Below are the code and all the weights of a small trained network. Each question names an input and a class and asks about switching units off, where a switched-off unit gives its printed mean instead of its output.

import numpy as np


def w(rows, s, z=0):
    codes = np.array(rows[::2]) - 128.0
    scale = np.full(codes.shape[1], s)
    scale[-1] = z or s
    return codes * scale


def f(y):
    return y / 2 * (1 + np.tanh(0.7978845608 * (y + 0.044715 * y**3)))


def log_softmax(a):
    a = a - a.max(-1, keepdims=True)
    return a - np.log(np.exp(a).sum(-1, keepdims=True))


def net(x, mask):
    res = np.array(x, float).reshape(1, 3) / 4 @ E
    y = f(res @ A[0][:, :-1].T + A[0][:, -1])
    res = res + np.where(mask, y, B[0][:, -1]) @ B[0][:, :-1]
    return log_softmax(res[-1] @ U[:, :-1].T + U[:, -1])


A, B = {}, {}
E = w([
[130,142,5,86],'x0',
[128,22,78,192],'x1',
[50,187,111,250],'x2',
],0.013)
A[0] = w([
[141,147,73,141,63],'N1',
[139,97,188,152,137],'N2',
[131,41,103,162,59],'N3',
[170,111,28,142,53],'N4',
[180,91,194,164,95],'N5',
[141,106,173,147,67],'N6',
[107,121,59,98,39],'N7',
[143,106,125,67,131],'N8',
[73,127,107,214,176],'N9',
[140,76,140,54,130],'N10',
[169,63,201,186,64],'N11',
[123,116,154,141,26],'N12',
[44,137,109,172,138],'N13',
[92,78,58,123,91],'N14',
[164,144,38,127,51],'N15',
[140,135,212,150,58],'N16',
[163,106,95,145,108],'N17',
[98,98,216,137,66],'N18',
[167,107,133,114,137],'N19',
[148,153,29,113,84],'N20',
[87,188,77,65,87],'N21',
[172,74,133,89,125],'N22',
[97,25,111,149,58],'N23',
[78,133,118,141,114],'N24',
[104,6,110,155,65],'N25',
[181,8,139,82,119],'N26',
[126,131,44,83,66],'N27',
[134,53,144,57,131],'N28',
[140,73,87,189,77],'N29',
[179,107,144,53,199],'N30',
[44,171,107,189,138],'N31',
[77,201,168,56,6],'N32',
],0.014,0.0023)
B[0] = w([
[111,110,116,119,159],'N1',
[101,78,127,125,180],'N2',
[135,208,195,81,202],'N3',
[90,69,172,101,201],'N4',
[104,91,143,113,189],'N5',
[107,83,136,99,160],'N6',
[115,65,152,118,182],'N7',
[153,123,90,138,192],'N8',
[165,128,93,188,225],'N9',
[146,127,93,141,213],'N10',
[61,82,153,121,211],'N11',
[121,115,125,113,139],'N12',
[196,95,80,203,202],'N13',
[90,143,155,135,187],'N14',
[82,87,122,98,194],'N15',
[114,86,146,91,182],'N16',
[109,142,122,118,157],'N17',
[103,48,161,115,188],'N18',
[170,133,103,129,163],'N19',
[79,107,127,115,208],'N20',
[98,113,187,85,201],'N21',
[172,100,82,182,202],'N22',
[124,219,181,79,205],'N23',
[139,129,97,120,155],'N24',
[151,220,199,83,223],'N25',
[185,132,84,160,249],'N26',
[82,84,156,123,206],'N27',
[164,115,76,144,218],'N28',
[142,173,142,124,197],'N29',
[156,151,95,150,228],'N30',
[180,129,69,193,224],'N31',
[146,249,196,93,196],'N32',
],0.011,0.016)
U = w([
[220,120,30,138,158],'0',
[148,248,210,43,225],'1',
[65,17,164,64,4],'2',
],0.012,0.002)

Each question gives the input, the list of numbers given to net, and the class t.
The units are the neurons (one row each of A and B). Each row of codes is followed by its name. A weight is (code - 128) times the scale printed after its matrix; where a second scale follows, it is the last column's (A, B and U).
mask holds one flag per neuron, in row order. A switched-off neuron (its flag False) gives its mean, the last column of its row in B, instead of its output. The means were averaged over made-up inputs and are rounded, as every weight is.
A unit's drop is (log p(t) with every unit on - log p(t) with that unit switched off) / (log p(t) with every unit on - log p(t) with every unit switched off).
unit that matters most: the unit with the biggest drop
top k neurons: the k neurons with the biggest drops, biggest first
drop of u: that unit's drop, to one decimal
input [-2,8,6], class 1: unit that matters most -> N25
input [7,-1,-6], class 2: top 3 neurons -> (N27; N4; N21)
input [8,1,-7], class 2: top 3 neurons -> (N4; N27; N15)
input [-7,0,7], class 0: top 4 neurons -> (N31; N9; N13; N4)
input [-7,-1,-7], class 0: top 3 neurons -> (N26; N30; N28)
input [-2,5,-4], class 1: top 2 neurons -> (N25; N23)
input [-7,-2,7], class 0: top 3 neurons -> (N31; N13; N9)
input [-7,-6,0], class 2: top 2 neurons -> (N18; N25)
input [3,3,-1], class 1: top 2 neurons -> (N11; N18)
input [2,7,-6], class 1: drop of N13 -> 0.1
input [1,-8,-8], class 0: drop of N22 -> 0.2
input [8,8,-6], class 1: drop of N25 -> 0.9
